The same points and some others measured another way (B), then each row and its match in B:
B:
1: [-286 -123   55  -87   19    7   11 -345   55  -20   85  727  452   91
   63  -28 -128 -194 -434 -389 -197  346 -265  125  -91  557  102  612
 -279 -306]
2: [  49   43  103   39   52   50  -68 -166   16 -212  -12  377 -304 -244
 -271 -190 -167  420 -125  130   43  201  -31 -181   65 -262 -298 -137
  382  172]
3: [   7  118  100 -234  142  -65   80  -83 -147 -171  414  210 -372 -578
 -110 -107 -251  439  -28 -135   32  102   25 -216  506 -144 -456 -421
  514  -89]
4: [-108  -21  -28  -83    6 -157  192   79 -242  -22  541   16 -305 -208
   36  -38   94   57  151  -39   67  -38  138   41  449 -106 -220 -205
  416 -142]
5: [-153  184  -10 -284  151  -11   44 -228 -533 -174  430  529  -73 -566
  -34 -178 -179  169    0 -200  -92   51  -62 -184  263  -47 -642   49
  557 -294]
6: [-105  145 -114  123  144  134  231 -682 -361  239  113  375 -172 -554
  -30 -386 -336  362  -62  272 -420  297  246  207  175 -222 -528  518
  354  224]
7: [  85  -98  103  174  -68  -50  -43  103  211 -201   -8   88 -437   78
 -277  -86   58  323  -21  238  206  111   40 -102   80 -339  -14 -320
  312  267]
8: [ -43  118   26 -163   77  -99  182  -72 -391  -57  638  153 -468 -562
   -9 -153 -103  336  117   11   31   72  215  -37  603 -253 -519 -319
  702 -117]
9: [ -30  141   13 -198  181  -29  103 -179 -239 -111  317  193 -286 -593
  -99 -148 -255  374   25  -98  -72   39   14 -187  399 -163 -521 -234
  458  -49]
10: [-156  105  -93   26   34   17  123 -281 -540    5  342  412 -168 -314
  -31 -257   -2   87   95  160 -124   85  154   75  120 -230 -504  312
  552  -53]
11: [-297 -131 -163 -103   17 -183  278   25 -143  139  435  -51  166   37
  206   79  154 -359   97 -300 -109 -137  -41  186  275  307   53  222
 -123 -307]
12: [-110 -163   66  -75  -73 -209  115  237   87  -95  465   33 -187   98
   23  106  165  -51   -2 -187  190   17   -6   46  373  110  120 -276
  142 -196]
13: [-141 -232  -83  -24  -59 -285  246  391  173   30  420 -421 -149  218
   92  198  302 -239  200 -195  158 -246    3   96  404  113  273 -326
  -89 -144]
14: [  -4  123   60 -186  107  -76  103  -57 -283 -139  497  183 -442 -551
  -88 -135 -151  397   67  -29   51   56  108 -164  516 -247 -510 -391
  641  -81]
15: [ -80 -384  141  215 -256 -207   14  358  493 -111  166   54 -131  684
  -57  164  374 -187 -158  -18  329  156  -30  192   68  160  614 -140
 -156  -20]
16: [ -26  -10  174  -18    0   41 -130 -168   29 -272   36  644 -113  -96
 -221 -138 -136  280 -293  -33   70  325 -131 -149  -18  -31 -175   19
  294  -17]
17: [ -40  -83  -34   17   37   -3 -233  209  198 -427 -417  174  124  253
 -351   26  135  -74    2 -105  158 -237 -454 -432 -452  -92  -23  -66
  -85   65]
18: [-249  -83 -125  -72  -49 -112  -48  223 -285 -267  155  279  219  260
  -53   42  357 -426  143 -201  137 -260 -270 -147 -228   69  -99  198
  130 -316]
19: [ -80  122    7  -73   51  -35  162 -235 -458  -14  541  346 -380 -498
  -15 -231 -113  301   51   99  -56  176  233   55  434 -243 -531  -24
  685  -71]
20: [ -85 -205   96  101 -194 -190   73  265   39 -106  457  131 -304  295
  -23   42  321  -67    9   46  293  101  113  148  257  -50  177 -187
  299 -108]
21: [-170 -257  -14  -28  -15 -170   99  160  402  -23   53  -64  192  315
   21  183  110 -247 -120 -348   27  -50 -241   41   84  391  400    1
 -442 -140]
22: [  24  -62  -14   72  -18  -69  -93  257   65 -316  -83    3 -244  118
 -283  -21  187   82  137   98  231 -193 -145 -279 -102 -317 -107 -298
  255  129]
23: [  23  -72   49  182 -144  -90  -43  232 -121 -246  233  146 -491  133
 -231 -101  288  148  157  319  313    0  133  -59   70 -452 -143 -278
  607  126]
24: [-207 -252 -255  423 -146  -23   28   55   83   27 -367  -16  231  703
 -117  -37  451 -482  147  256  -32 -198 -116  174 -581  -81  289  627
 -289  216]
25: [-272 -126 -111  -87   40 -109  155  -70  -31   51  202  155  280   82
  110   46   63 -302  -57 -318 -132  -41 -172  100   73  361   73  331
 -226 -256]
26: [ -62 -153 -103  119   13 -100   93  127  222  -31  -80 -228  -86  160
 -118   32  129  -42  108   13   19 -169  -91  -42   17  -69  116  -82
 -133  152]
27: [-108   -3  -20  -34   -5  -70   31   24 -253 -155  292  255 -170  -86
  -83  -88  112   19   72    2   87  -21  -11  -66  119 -138 -253  -17
  397 -107]
28: [  -3  147   81 -243  165  -45   86 -158 -220 -156  417  259 -361 -640
 -102 -140 -285  457  -28 -123  -13  110   32 -213  502 -154 -528 -359
  545  -86]
29: [ -84   22 -150  -21  131  -58  169  -82 -109   21  100 -128 -144 -263
  -66  -91  -50  105  168    6 -121 -163   -3  -71  188 -157 -268  -32
  138   83]
30: [-243 -319 -113  147 -188 -146 -119  418  167 -267 -158  130  368  847
 -103  185  576 -665   56 -161  252 -277 -383  -51 -520  201  435  286
 -325 -179]
31: [-214 -120  -82  -28  -74 -124  -28  217 -158 -216  178  225  133  285
  -47   58  337 -356   92 -162  151 -181 -206  -81 -142   79    7  133
   96 -253]
32: [-117 -235  -93  421 -124   65  -96 -102  289  -63 -531  271  190  621
 -230  -89  229 -206 -127  254  -28   85 -182  103 -619  -49  309  587
 -300  307]
33: [-281  -74 -174  173  -20  -29  353 -447 -322  382  374  238   46  -68
  208 -191   19 -153   -7  120 -343  220  272  514  205  110  -93  716
   68  -32]
34: [-144   21  -94 -201  123 -152  231    9 -193   21  462  -97 -140 -358
   65    1  -42   32  144 -233  -62 -143   12  -32  468   44 -261 -185
  199 -189]
35: [-263  135 -295   25  166   96  189 -514 -589  160   54  333  182 -362
   25 -293 -109  -87  127   80 -424  -59   14   89 -111  -90 -554  735
  204  -13]
36: [ -62 -231  -20  296   10   82  -80 -218  591  -44 -668  197  253  420
 -243  -43  -69   -2 -303   45 -150  161 -296    3 -479  140  367  425
 -577  356]
37: [-208   26 -168 -288  225 -136  285  -98 -140   93  346 -160  104 -426
  138   41 -160  -62  109 -423 -236 -216 -127  -70  428  244 -244  -37
  -88 -247]
38: [ -73  126    8 -242  119 -118  181  -54 -389  -76  635  135 -377 -583
    8 -112 -118  284  118 -111   13    2  129  -97  595 -157 -518 -327
  619 -194]
39: [  18 -273   51  259 -129 -113  -55  291  509 -180 -195 -108 -187  508
 -238   84  256   -9  -34  114  248  -19 -119  -44 -123 -110  402 -210
 -143  245]
40: [ -16   15  185 -121   47  -19  -46 -141   44 -219  215  490 -208 -276
 -153 -102 -213  357 -254 -131   63  297  -74 -149  250    9 -212 -183
  316  -69]
41: [-148 -262  146  130 -194  -35 -233  114  270 -337 -136  661  227  631
 -184   50  254 -238 -333 -126  234  230 -327  -42 -417  234  346  276
 -126 -138]
42: [-178 -372   17   58 -217 -313  125  522  297  -71  407 -190  -46  624
   83  272  498 -425   60 -216  332 -124  -62  177  215  253  560 -213
 -171 -241]
43: [   0  -34  199   49  -47   68 -254 -112   76 -394 -123  760  -83   70
 -317 -147  -56  246 -316   38  161  319 -211 -218 -235  -95 -134   52
  302   28]
44: [-163  136 -127 -294  249  -74  266 -241 -324   76  436   16  -64 -669
   86  -94 -266  156   97 -279 -258  -92   -3  -75  508   65 -499  -47
  220 -194]
45: [-143  -76 -135  196   -8   -1  132 -201  -88   89  -18  125  -23   66
  -52 -147   72  -46   46  167 -141   32   50  148  -78 -103  -73  379
   54  140]
46: [ -18  -96  105   47   23   31 -137  -87  311 -252 -256  384   14   97
 -260  -56 -109  179 -260  -64   44  172 -264 -195 -182   27   41   15
  -64  112]
47: [ -34   53   30  -26   94  -60  291 -302 -126  165  480   80 -440 -542
   28 -185 -269  441  -36   81 -155  257  297  166  635 -143 -322 -131
  409   82]
48: [  52 -198  -17  202  -87 -173   74  361  311 -112   53 -376 -435  261
 -190   59  259  102  189  199  256 -159   58  -38  165 -308  194 -456
  121  261]
49: [ -65 -350   29  279 -160 -110  -54  261  569 -132 -258  -14   38  697
 -172  122  294 -195 -123   25  200   19 -196   50 -258   95  564   34
 -373  165]
50: [-126 -126  -78  319  -62  115  -96 -260   87  -86 -430  453  188  352
 -222 -174   93  -95 -153  210 -103  139 -159   49 -543  -71   54  626
 -118  228]
51: [-141  144   89 -278  150   59  -86 -321 -311 -264  189  778  101 -460
 -118 -168 -288  199 -254 -293 -100  210 -236 -252   57  123 -516  152
  345 -272]
52: [-195 -352  -27  128 -158 -203   98  276  376   -4  103  -59  156  617
   45  193  353 -411  -64 -196  135  -46 -145  186  -14  328  560  106
 -397 -119]
53: [ 102 -164  203  105 -146 -187   33  341  236 -198  397  -43 -650   99
 -177   24  176  323   14  170  398  134  174  -16  441 -300  102 -667
  470  114]
54: [ -69 -157   53  102 -128 -103  -30  192   70 -195  162  203 -167  270
 -130    7  242  -44  -13   39  230   38  -46  -16   12  -78   94  -91
  198  -28]
55: [ -97 -300 -157  365  -99  -78   66  150  439   35 -372 -270   76  614
 -144   59  309 -265   76  157   19 -166 -117  118 -319  -25  451  223
 -435  302]
56: [  17  -53   93   85   18   42 -120  -94  203 -238 -195  364 -114   13
 -283 -105  -92  259 -194   50   57  167 -162 -183 -126 -120  -71  -21
  103  164]
57: [-139    4 -106  104  136   40  290 -542  -18  317   80  125  -33 -334
   57 -212 -304  215 -121   71 -415  252  152  280  251   61 -159  434
  -59  179]
58: [ -50 -181   48  192 -115  -57  -63  110  202 -178  -72  216 -107  346
 -193  -23  198  -18  -81  107  168   76  -89  -10 -154  -86  170   25
   55  111]
59: [ -69  -95  -54  159  -78  -92  100   85  -88  -40  209   11 -283   93
  -87  -75  213   18  148  197  101  -36  114   75  113 -251  -69  -39
  303   92]
60: [-164 -161  -55  -43  -52 -182   65  276   40 -130  243  -26   -1  227
  -15  115  265 -247   89 -195  155 -175 -138  -35   94  105  123 -102
   -5 -186]
61: [ -70  129  -51 -184  145  -74  152  -75 -338  -81  411   64 -299 -532
  -55 -127 -124  248  155  -68  -44  -85   57 -153  426 -204 -513 -246
  500  -88]
62: [-317 -122 -117 -103  -21 -160  214  -20 -240   87  478  187  191   68
  198   42  182 -375   22 -285  -78  -34  -40  206  207  320   11  330
  -12 -373]
63: [ -51 -160   10  133  -96  -41 -187  255  163 -364 -219  227    5  427
 -284   20  284 -127   -3   32  250 -110 -281 -231 -371 -126  105  -28
   47   54]
64: [-147  -29 -210  306   21  124   19 -350 -156   39 -369  306  146  134
 -176 -258   58  -87   33  297 -244   10  -64   74 -473 -200 -175  706
   -9  275]
65: [ -81 -294   36   41   22 -124   62   96  719  -21 -220 -141  170  337
  -74  184  -35  -71 -238 -309  -11   34 -299   -8   19  383  534  -76
 -652   70]
66: [-166 -298 -325  247 -101 -239  195  506  176   49  -57 -722    4  618
  -24  177  606 -535  477   79  135 -600  -71   79 -137 -119  382  -26
 -302  124]
67: [  27 -180  190  127 -110  -49 -112  108  352 -258  -21  322 -230  254
 -244   -8   61  200 -231   46  240  241  -95  -80   -4  -60  185 -198
  113  110]
68: [-108 -330   84  224 -132  -48  -68   40  579  -99 -277  263  185  610
 -138   79  133 -157 -329  -85   79  214 -248   99 -279  283  546  248
 -459   88]
69: [-94 -58 -77  68  39 -41  93 -73   9 -19  28  57 -77 -28 -93 -73  11  46
  31  22 -60 -26 -36  -7  45 -71 -91  81  56  78]
70: [-115 -192 -206  432  -39   53   87 -189  216  141 -454  -51   87  394
 -149 -128  140 -128   31  321 -190  -31  -21  192 -404 -143  194  555
 -309  416]
71: [  18   -9   50   51   53   71 -191  -62  126 -346 -322  374  -60   -1
 -356 -121  -71  224 -124   42   71   43 -273 -329 -281 -194 -182  -32
  138  168]
72: [ -25  -33  178  -62   -6   -1 -123  -68   83 -296   96  562 -116  -68
 -203  -76 -106  237 -264 -108  126  261 -161 -175   46   10 -126  -95
  258  -71]

[-119   99 -247   -5  -25  -84   73  -52   58   87  -85  -19 -126 -200
  -37 -129 -163 -103  116 -203   23   82   99  241 -117   80  108 -283
   72  -75]
45
[ -91 -282   -7   74 -102 -175 -232  263  -25 -129  -56 -193  -60  -33
  -75  199  130    3 -229  -99  131   33 -212  227  106  -66 -163  110
  312  401]
50
[ 182  -77   46  251  -67  169 -117  124 -129  139   69 -260  -33  121
  -30 -174 -246   71 -219  -25  147  -54  195  151   84 -286   15 -252
  105  -71]
18
[ -56 -195   -5  216  -28  164 -151   92 -102  -75   52  -13  113  221
 -190  -63 -126  127 -109   33  355 -206   15  -92   91 -171   -6 -150
   17  171]
71
[  44  -37  -67   24 -132 -126  -26  195    3   33  -16 -251 -144 -115
   72  118   -2 -113 -166 -141  -10  105  -79  367  -64  -13    5   -3
  202  129]
10
[-149 -167   27   47  -54   -3  -17    5  -37  -27  -31   53   58  -21
  -69   84   58  -24    9   62   11   38 -134   34   85   16 -118   28
   76  137]
62
[ -34  107 -111   50 -115   30  161   28   17  116   -3   -8  -97  -64
  111  -97  -91 -138   71  -32  -93   27   56  188  -95   82  183 -179
   34 -169]
59
[ -84  270 -193   11   38  265  346 -353  -12  200   41  238  106  -16
  -91 -267 -368  -62  334    6   99  -36  229  -77 -210   87  225 -422
 -380 -370]
12
[-206 -187   -7   72   23   35  -58  -97  -48  -19  -61  118  105  -31
 -182  -32  -26   47   76   39   80   18  -42  -54  128  -23 -160  -95
   48  111]
25
[ 214   89  -17  144  -70  154   52   34  -88  216   83 -258  -62    8
   41 -134 -287  -34 -132  -64   54   46  200  246  -69 -184   85 -257
  -12 -187]
31
[-114 -116   42  -52  -50  -19   77  -46  -44  -25    4   43  104  -56
  -67  228   70  -68    9   68   17  109 -237   72  -18   63 -154  136
  -40  185]
68
[ -10 -194  122   55  -66   48  -40   60 -101  -24   47  -77  111   56
  -74  207   42    0 -140   91   91   45 -189   65   62  -85 -182  130
   19  220]
46
[  81  -38  109   76 -193   53  106  194  -57   61   75 -126  -40   53
  184  141   77 -132 -143  111 -125   35 -139  201  -21    4   57  102
   85    6]
61
[-216  -10 -114 -225  -63 -311  137  -74   92   33 -151    0 -106 -415
   48  250  161 -240  124 -129 -272  361 -252  365  -96  256 -159  132
  150  132]
57
[  61  -42  100   62 -143   66   99  102  -67   79   64  -97   -2   27
  111  114   25 -101 -103   97  -87   60 -108  164  -13  -16    0   58
   30    0]
54
[ -88   -1    8   75  -89  119  150  -37  -31   78   19  110   36   24
   43  -54  -35  -76   93  110  -66   -8  -17   11    0   56   71 -103
  -37 -112]
34
[ 303  260  -39  128 -130  193  218   34  -61  325  116 -272 -140   -7
  205 -200 -337 -133  -90  -60  -87   64  275  334 -178 -122  256 -320
  -65 -402]
22
[ -33 -145  -40  134 -214 -147 -120  393   23  -61  -36 -205 -205   -7
  150   77  143 -106 -211  -81  -38  -27 -124  317   50   11   95   30
  388  176]
24
[ -25 -175   90  146 -112   62  -63  150  -77   -6   26  -59   15   91
    7   41   37   -4 -124   90   24  -35  -81   65  113  -81  -46   11
  138  106]
27
[-518 -409 -103  162  -63 -150 -283  195   53 -289 -190  284   -6   37
 -181  -52  265   70   92   25  122 -197 -186 -144  299  114  -64  -31
  408  372]
70
[-267  -59 -171   73   37   57    7 -135    8  -23  -76  207   66  -21
 -205 -165 -140   33  199  -47  190  -85   65  -85   20   47   32 -276
  -25   12]
19
[ -18  -33   16  167 -129  125   52  106  -45   75   30    4  -39   93
   79 -120  -53  -50  -23   80  -30  -83   51   67   49  -23  132 -150
   81 -108]
23
[ -54    8 -285   65  -70 -156 -119  176   59  -17  -78 -209 -194 -121
  -65  -72 -145  -50  -83 -315  208  -11   71  337 -109  -21  127 -252
  222  130]
64
[ 377  246  -37   90  -87  153  167   -1  -87  353  115 -399 -135  -79
  138 -144 -398 -109 -162 -139  -40  161  285  424 -193 -199  137 -310
  -71 -337]
63
[ 138  -79   48   86  -68   61  -41   94 -100   69   71 -251   11   32
  -35  101 -124   -7 -207  -36  136   56  -30  210  -24 -166  -83  -22
   22  108]
5
[ -50 -197  202   77 -136  108   55  109 -101  -40   79   51  129  141
   44  228  167  -48  -95  247  -35  -15 -266  -30   87    6  -97  218
    7  157]
3
[ 100 -185   85   66   30   60 -143  -34 -146   47   49 -242  122    3
 -216  136 -165   89 -214  -43  240  115  -42  134   52 -258 -299   -6
  -22  226]
51
[-308 -380 -140  184 -103 -153 -367  379   26 -338  -92    9  -38  150
 -196   78  174   92 -154 -102  395 -273 -211   -3  167  -17   -3    9
  379  543]
35
[-307  -62  -89   80  -14  169  114 -135  -14  -76   -8  362  166  126
 -157  -98  -42   16  246  130  176 -187  -46 -251   13  118   96 -161
 -145    7]
52
[-279 -358  -40  146  -89 -105 -265  263  -11 -255  -78   51   15  105
 -152  110  187   64 -107   -5  241 -165 -226  -20  182   -2  -84   66
  295  442]
32
